[[-58 -11  -5 -61  46  67]
 [ 57  23   1  48 -28 -51]]
->
[[ 57  23   1  48 -28 -51]
 [-58 -11  -5 -61  46  67]]

[[ 38  35 -30 -17  31 -44 -73 -29  32 -54 -52 -14  -1 -38]
 [  6 -35  49  39  -6  10  84 -34  28  60   2  10  -8  11]
 [-50 -15  30  15 -31  56  85  17 -10  38 -11 -24 -35  21]
 [ 38  32  36 -13  10 -53  -8  38  11 -44  -8  21  11  60]
 [-64  10 -85  -7  21 -24 -59 -42   3 -24 -21  30 -24 -45]]
->
[[-64  10 -85  -7  21 -24 -59 -42   3 -24 -21  30 -24 -45]
 [ 38  35 -30 -17  31 -44 -73 -29  32 -54 -52 -14  -1 -38]
 [  6 -35  49  39  -6  10  84 -34  28  60   2  10  -8  11]
 [-50 -15  30  15 -31  56  85  17 -10  38 -11 -24 -35  21]
 [ 38  32  36 -13  10 -53  -8  38  11 -44  -8  21  11  60]]

[[ 22   2  -7 -30 -34  35  17   3 -30  -8]
 [  4  34 -31  46  65  -5  18 -74  59 -12]]
->
[[  4  34 -31  46  65  -5  18 -74  59 -12]
 [ 22   2  -7 -30 -34  35  17   3 -30  -8]]

[[ -4   7  -4   2]
 [ -3   5  -2   2]
 [  7 -64  10 -18]
 [  0 -27   2  -7]
 [ -6  15  -4   4]
 [ 11   1   4   1]
 [  7  27   0   8]
 [ -3 -18   1  -5]
 [  8  -5   4  -1]]
->
[[  8  -5   4  -1]
 [ -4   7  -4   2]
 [ -3   5  -2   2]
 [  7 -64  10 -18]
 [  0 -27   2  -7]
 [ -6  15  -4   4]
 [ 11   1   4   1]
 [  7  27   0   8]
 [ -3 -18   1  -5]]

[[  2 -20  -2   8 -18]
 [-65   5 -17 -30 -23]
 [ 14   3   7  75 -39]
 [ 21  20 -35 -19  53]
 [  6 -66 -35  61  72]
 [ 54 -21  -3   5  80]]
->
[[ 54 -21  -3   5  80]
 [  2 -20  -2   8 -18]
 [-65   5 -17 -30 -23]
 [ 14   3   7  75 -39]
 [ 21  20 -35 -19  53]
 [  6 -66 -35  61  72]]

[[ 33  49  50 -49  39  38  48  48 -47  41 -43  12 -28  43 -51 -52]
 [ 23  66  60 -45   8  66  54  60 -45  23 -24  74 -59  34 -52 -54]
 [-20 -40 -47  23 -68 -22 -41 -39  14 -43  20  12 -47 -43  13  30]
 [-73 -41 -34  47 -41 -47 -40 -46  47 -53  48 -40  30 -53  43  39]]
->
[[-73 -41 -34  47 -41 -47 -40 -46  47 -53  48 -40  30 -53  43  39]
 [ 33  49  50 -49  39  38  48  48 -47  41 -43  12 -28  43 -51 -52]
 [ 23  66  60 -45   8  66  54  60 -45  23 -24  74 -59  34 -52 -54]
 [-20 -40 -47  23 -68 -22 -41 -39  14 -43  20  12 -47 -43  13  30]]
---
[[-44  -3  13  -6  11 -42   1 -15 -15  61  -1  39]
 [-41 -45  26  22  30  -5 -71  70 -51 -53  17 -72]
 [ 49  60 -19  19 -45  79  58 -71  46 -55   6  24]
 [ 32  53 -18  -2 -35  32  65 -77  44  14  -5  59]
 [-40  -8  18  14  11  -9 -20   6 -25  -2  11  -4]
 [-12 -33  16  25  17  22 -59  64 -34 -81  17 -80]
 [ 44  54 -14  27 -42  87  45 -59  38 -77  12   6]]
->
[[ -1  39 -44  -3  13  -6  11 -42   1 -15 -15  61]
 [ 17 -72 -41 -45  26  22  30  -5 -71  70 -51 -53]
 [  6  24  49  60 -19  19 -45  79  58 -71  46 -55]
 [ -5  59  32  53 -18  -2 -35  32  65 -77  44  14]
 [ 11  -4 -40  -8  18  14  11  -9 -20   6 -25  -2]
 [ 17 -80 -12 -33  16  25  17  22 -59  64 -34 -81]
 [ 12   6  44  54 -14  27 -42  87  45 -59  38 -77]]

[[ 38   2  -9 -20]
 [ -4 -81   3 -13]
 [  0 -15   2 -20]
 [ 57  63 -27  -5]
 [ 32 -43   8  -5]]
->
[[ -9 -20  38   2]
 [  3 -13  -4 -81]
 [  2 -20   0 -15]
 [-27  -5  57  63]
 [  8  -5  32 -43]]

[[ -4 -27 -83  45]
 [ -6 -11 -24   6]
 [  2   9  11  10]]
->
[[-83  45  -4 -27]
 [-24   6  -6 -11]
 [ 11  10   2   9]]

[[-63 -64 -67 -56 -61 -52  62  55 -59  61  59 -66 -61 -64]
 [-33 -43 -38 -28 -27 -46  37  18 -24  57  26 -44 -35 -30]
 [ -9 -12 -12  -6  -9 -12  15   9  -6  28  12 -12  -9 -10]
 [ 17  15  13  21  16  18 -22 -11  17  12 -14  19  21  13]]
->
[[-61 -64 -63 -64 -67 -56 -61 -52  62  55 -59  61  59 -66]
 [-35 -30 -33 -43 -38 -28 -27 -46  37  18 -24  57  26 -44]
 [ -9 -10  -9 -12 -12  -6  -9 -12  15   9  -6  28  12 -12]
 [ 21  13  17  15  13  21  16  18 -22 -11  17  12 -14  19]]

[[ 54  26  62  77 -11   3  16  -1 -41]
 [ 24   8  85  53  12  19  49  23 -62]
 [ 23  14  17   1  14   3  18  -5   1]]
->
[[ -1 -41  54  26  62  77 -11   3  16]
 [ 23 -62  24   8  85  53  12  19  49]
 [ -5   1  23  14  17   1  14   3  18]]

[[ 50   8 -56 -56  -5   0]
 [ -6 -26 -15  -1  15 -64]
 [ 48  31 -15 -25  16  44]
 [ 35 -81 -15 -88  -6  33]]
->
[[ -5   0  50   8 -56 -56]
 [ 15 -64  -6 -26 -15  -1]
 [ 16  44  48  31 -15 -25]
 [ -6  33  35 -81 -15 -88]]
